[[ 14  12 -45  -7 -51  -2 -27  -2 -14]
 [  0   4   1   8  -1  -1  -1  14   3]
 [ -4  -3  -5 -16  -6  -3 -10 -20  -6]
 [ -2   6   0   6   3  -3   1  12   1]]
->
[[ -2   6   0   6   3  -3   1  12   1]
 [ 14  12 -45  -7 -51  -2 -27  -2 -14]
 [  0   4   1   8  -1  -1  -1  14   3]
 [ -4  -3  -5 -16  -6  -3 -10 -20  -6]]

[[ 15   2 -28 -21 -16  21 -27  30]
 [ 18 -38 -21  11 -37 -32 -25  -3]
 [  3 -35 -37  -4  26 -38 -26 -12]]
->
[[  3 -35 -37  -4  26 -38 -26 -12]
 [ 15   2 -28 -21 -16  21 -27  30]
 [ 18 -38 -21  11 -37 -32 -25  -3]]

[[-11  52  22  -6  -4  25  24 -35   9  19 -26  -5 -10]
 [ 12  -4  -6   3  -3 -15  -6  13   1   9  -3   5   0]
 [ 21  41  10 -14  -3  11  17  -6   2  11 -12  -2  -9]
 [-44  -4   7  16  -3   7  -5 -35   9  11 -12  -2   1]
 [-44 -10   6  20  -3   4  -7 -34   9  11 -12  -2   2]]
->
[[-44 -10   6  20  -3   4  -7 -34   9  11 -12  -2   2]
 [-11  52  22  -6  -4  25  24 -35   9  19 -26  -5 -10]
 [ 12  -4  -6   3  -3 -15  -6  13   1   9  -3   5   0]
 [ 21  41  10 -14  -3  11  17  -6   2  11 -12  -2  -9]
 [-44  -4   7  16  -3   7  -5 -35   9  11 -12  -2   1]]

[[-38 -39 -33 -13  11   6  -2  25   7 -24  10 -10 -14]
 [-15 -15 -12  13   5   5   4  -8   1 -15   8  14 -11]
 [-25 -26 -23  -7   0  -4   4  20  11 -14  -5  -6  -8]]
->
[[-25 -26 -23  -7   0  -4   4  20  11 -14  -5  -6  -8]
 [-38 -39 -33 -13  11   6  -2  25   7 -24  10 -10 -14]
 [-15 -15 -12  13   5   5   4  -8   1 -15   8  14 -11]]

[[  3 -26   4  11 -32   2 -14  15  -1  -9  -2 -10  11 -16  11  -6]
 [-35  -2   5   7   3   6  21  -7  -5  12   1  -6 -32   1 -34  32]
 [ -6  18   7  -1  13  15  -5  -1   7  20 -21 -24  15 -28 -20  -5]
 [ -5 -19 -28 -14  -2 -38   4  -7 -24 -12 -14  -1 -43  -1 -29 -11]]
->
[[ -5 -19 -28 -14  -2 -38   4  -7 -24 -12 -14  -1 -43  -1 -29 -11]
 [  3 -26   4  11 -32   2 -14  15  -1  -9  -2 -10  11 -16  11  -6]
 [-35  -2   5   7   3   6  21  -7  -5  12   1  -6 -32   1 -34  32]
 [ -6  18   7  -1  13  15  -5  -1   7  20 -21 -24  15 -28 -20  -5]]

[[ -5   4 -13  15 -14  25  -8  -2   8 -38 -14 -11 -44  -6  19]
 [ 12   9  15   3  -4 -25   3  22 -13  -9  31   7  -8  -6 -15]
 [ 32  23  33  45 -22  27 -24  38  26  -6 -27  25  -9  44  30]
 [-14  -3 -18 -14  -9   7  -1  -3 -17 -35  -6 -12 -35 -22 -32]
 [ 16  -7  15   3  10  -9  18  15  17 -18  -3  14 -18  10  12]]
->
[[ 16  -7  15   3  10  -9  18  15  17 -18  -3  14 -18  10  12]
 [ -5   4 -13  15 -14  25  -8  -2   8 -38 -14 -11 -44  -6  19]
 [ 12   9  15   3  -4 -25   3  22 -13  -9  31   7  -8  -6 -15]
 [ 32  23  33  45 -22  27 -24  38  26  -6 -27  25  -9  44  30]
 [-14  -3 -18 -14  -9   7  -1  -3 -17 -35  -6 -12 -35 -22 -32]]

[[ 12  -2   9   8 -11   2   4  -2  15 -19   7  20 -31  26  18  -2]
 [ -5 -20 -13  12 -29   5 -10   1  24 -16 -24  20 -40  20   9  10]
 [-41  -1 -33 -14 -24  21   1   9   7  -2 -34  -6  18  12 -29  27]
 [-15  -6 -42  -2 -10  32  -2   9   0  -7 -16  -3  -6  11 -31  41]
 [ 14   2  10   5  -1   7   8  -3  15 -19   1  23 -30  20  24   0]]
->
[[ 14   2  10   5  -1   7   8  -3  15 -19   1  23 -30  20  24   0]
 [ 12  -2   9   8 -11   2   4  -2  15 -19   7  20 -31  26  18  -2]
 [ -5 -20 -13  12 -29   5 -10   1  24 -16 -24  20 -40  20   9  10]
 [-41  -1 -33 -14 -24  21   1   9   7  -2 -34  -6  18  12 -29  27]
 [-15  -6 -42  -2 -10  32  -2   9   0  -7 -16  -3  -6  11 -31  41]]

[[-35   5 -14 -25  35  52 -43 -49 -10  19 -12   5]
 [-29   4 -20  25  -7   8   4 -18 -30 -36 -16  48]
 [ -9   8 -22 -27  -1 -41 -29  16 -25  -4  25   5]
 [ 42  -3  -9 -24   4 -52 -38 -32 -36 -33 -52   2]]
->
[[ 42  -3  -9 -24   4 -52 -38 -32 -36 -33 -52   2]
 [-35   5 -14 -25  35  52 -43 -49 -10  19 -12   5]
 [-29   4 -20  25  -7   8   4 -18 -30 -36 -16  48]
 [ -9   8 -22 -27  -1 -41 -29  16 -25  -4  25   5]]

[[ 17 -19 -16]
 [  8 -20  10]
 [-12 -18  -6]
 [ 25 -15 -22]
 [-39 -10  29]
 [ 11  -1 -21]
 [ -1  -3  -9]
 [  9 -26 -28]
 [  7 -10  26]
 [ -2  -9 -26]
 [  4  24   7]
 [  2  -4  34]]
->
[[  2  -4  34]
 [ 17 -19 -16]
 [  8 -20  10]
 [-12 -18  -6]
 [ 25 -15 -22]
 [-39 -10  29]
 [ 11  -1 -21]
 [ -1  -3  -9]
 [  9 -26 -28]
 [  7 -10  26]
 [ -2  -9 -26]
 [  4  24   7]]
